Here is a tiny trained network, its code and every weight. The questions are about switching its units off for an input and a class, where a switched-off unit gives its printed mean instead of its output.

import numpy as np


def w(rows, s, z=0):
    codes = np.array(rows[::2]) - 128.0
    scale = np.full(codes.shape[1], s)
    scale[-1] = z or s
    return codes * scale


def norm(h):
    return h / np.sqrt((h * h).mean(-1, keepdims=True) + 1e-5)


def f(y):
    return y / 2 * (1 + np.tanh(0.7978845608 * (y + 0.044715 * y**3)))


def log_softmax(a):
    a = a - a.max(-1, keepdims=True)
    return a - np.log(np.exp(a).sum(-1, keepdims=True))


def net(x, mask):
    res = np.array(x, float).reshape(1, 5) / 4 @ E
    u = 0
    for l in range(3):
        y = f(norm(res) @ A[l][:, :-1].T + A[l][:, -1])
        res = res + np.where(mask[u : u + 11], y, B[l][:, -1]) @ B[l][:, :-1]
        u += 11
    return log_softmax(norm(res)[-1] @ U[:, :-1].T + U[:, -1])


A, B = {}, {}
E = w([
[108,33,132,122,151],'x0',
[126,91,3,130,203],'x1',
[84,63,52,147,73],'x2',
[176,67,143,176,197],'x3',
[122,198,143,244,143],'x4',
],0.0045)
A[0] = w([
[132,100,146,60,172,91],'0.n0',
[241,184,147,70,188,91],'0.n1',
[153,113,177,86,144,4],'0.n2',
[193,134,180,67,206,46],'0.n3',
[161,141,225,122,42,56],'0.n4',
[153,136,255,129,99,97],'0.n5',
[112,143,57,109,154,69],'0.n6',
[92,134,142,29,101,96],'0.n7',
[73,194,117,134,105,125],'0.n8',
[149,124,153,87,178,112],'0.n9',
[173,130,148,174,219,187],'0.n10',
],0.0074,0.0037)
B[0] = w([
[114,141,69,58,147,174],'0.n0',
[17,191,212,131,247,220],'0.n1',
[121,196,100,175,131,115],'0.n2',
[43,254,74,129,161,189],'0.n3',
[234,142,197,202,99,227],'0.n4',
[152,112,235,91,141,254],'0.n5',
[125,120,228,144,71,146],'0.n6',
[28,47,149,174,148,205],'0.n7',
[163,224,21,112,130,179],'0.n8',
[167,199,129,113,222,161],'0.n9',
[93,57,63,103,114,246],'0.n10',
],0.0046,0.0028)
A[1] = w([
[153,226,88,136,106,175],'1.n0',
[160,173,237,159,74,60],'1.n1',
[70,49,132,120,144,201],'1.n2',
[98,109,77,155,166,49],'1.n3',
[181,70,65,255,150,7],'1.n4',
[131,252,78,126,60,44],'1.n5',
[77,114,153,159,172,185],'1.n6',
[130,116,93,110,189,63],'1.n7',
[47,95,169,83,61,81],'1.n8',
[149,193,160,213,131,155],'1.n9',
[69,113,139,69,110,75],'1.n10',
],0.0089,0.0022)
B[1] = w([
[49,64,78,137,150,198],'1.n0',
[169,13,162,63,122,254],'1.n1',
[202,194,111,143,117,240],'1.n2',
[148,116,209,146,83,163],'1.n3',
[146,155,171,229,69,180],'1.n4',
[39,2,100,193,145,205],'1.n5',
[147,211,155,155,103,185],'1.n6',
[163,123,162,158,142,164],'1.n7',
[113,212,120,105,104,190],'1.n8',
[138,60,88,94,84,214],'1.n9',
[173,153,77,133,110,164],'1.n10',
],0.007,0.0041)
A[2] = w([
[97,209,167,81,183,104],'2.n0',
[61,159,159,117,231,6],'2.n1',
[95,143,108,245,142,112],'2.n2',
[93,199,143,134,184,92],'2.n3',
[68,177,51,117,13,77],'2.n4',
[138,137,211,114,205,118],'2.n5',
[62,197,140,83,240,67],'2.n6',
[176,121,255,114,135,144],'2.n7',
[190,79,30,104,40,171],'2.n8',
[243,32,109,74,167,44],'2.n9',
[183,67,206,101,80,25],'2.n10',
],0.0078,0.0023)
B[2] = w([
[56,186,116,189,176,184],'2.n0',
[85,114,174,166,209,169],'2.n1',
[146,98,145,152,73,180],'2.n2',
[77,133,149,149,108,159],'2.n3',
[142,80,2,1,185,190],'2.n4',
[94,88,102,142,102,198],'2.n5',
[78,166,197,182,147,201],'2.n6',
[76,126,100,123,55,239],'2.n7',
[123,163,125,130,195,253],'2.n8',
[157,207,245,109,151,221],'2.n9',
[69,145,131,40,95,212],'2.n10',
],0.0071,0.0046)
U = w([
[163,156,23,29,160,162],'0',
[114,225,130,96,122,72],'1',
[216,134,138,249,50,156],'2',
[235,215,200,103,198,105],'3',
[31,21,49,163,120,136],'4',
[110,161,122,134,106,1],'5',
[101,86,231,35,50,172],'6',
[26,175,198,188,228,154],'7',
],0.014,0.0091)

Each question gives the input, the list of numbers given to net, and the class t.
The units are the neurons (one row each of A and B). Each row of codes is followed by its name. A weight is (code - 128) times the scale printed after its matrix; where a second scale follows, it is the last column's (A, B and U).
mask holds one flag per neuron, layer by layer. A switched-off neuron (its flag False) gives its mean, the last column of its row in B, instead of its output. The means were averaged over made-up inputs and are rounded, as every weight is.
A unit's drop is (log p(t) with every unit on - log p(t) with that unit switched off) / (log p(t) with every unit on - log p(t) with every unit switched off).
The circuit of an input: a set's keep is (log p(t) with only the set's units on - log p(t) with every unit switched off) / (log p(t) with every unit on - log p(t) with every unit switched off). Starting from the 12 units with the biggest drops (on a tie, the unit counted first), units are removed one at a time, each time the one whose removal leaves the highest keep (on an exact tie, the one counted first), for as long as the keep stays at least 0.8.
circuit, biggest first: the units of the circuit, biggest drop first
k most important neurons: the k neurons with the biggest drops, biggest first
k most important neurons of layer l: the k neurons of layer l with the biggest drops, biggest first
drop when u is switched off: that unit's drop, to one decimal
input [-7,-3,-4,-1,3], class 6: circuit, biggest first => [1.n1]
input [-4,-5,4,0,7], class 4: 3 most important neurons => [1.n5 0.n8 1.n0]
input [2,6,-4,-5,-5], class 7: 2 most important neurons => [1.n9 1.n1]
input [1,8,-5,-1,-7], class 7: 2 most important neurons of layer 1 => [1.n1 1.n9]
input [5,8,-7,5,4], class 2: 2 most important neurons => [1.n4 0.n10]
input [-2,-1,1,-7,-3], class 0: 2 most important neurons => [0.n7 2.n4]
input [-5,-4,8,-3,-2], class 4: 3 most important neurons => [1.n5 0.n8 0.n10]
input [5,3,3,7,-2], class 2: 2 most important neurons => [1.n4 1.n1]
input [-4,-6,8,-7,-3], class 0: 3 most important neurons => [2.n4 1.n8 0.n7]
input [5,2,-3,2,-3], class 7: 2 most important neurons of layer 1 => [1.n1 1.n9]
input [-4,1,-4,-6,-5], class 7: 2 most important neurons => [0.n1 0.n7]
input [-5,-3,0,-2,6], class 4: 2 most important neurons => [1.n5 0.n8]
input [-1,8,6,7,-2], class 2: drop when 1.n4 is switched off => 0.4
input [-5,8,-5,-6,2], class 4: circuit, biggest first => [1.n5]
input [7,1,6,4,-7], class 3: drop when 2.n9 is switched off => 0.2
input [-5,0,0,8,4], class 2: drop when 2.n10 is switched off => 0.0
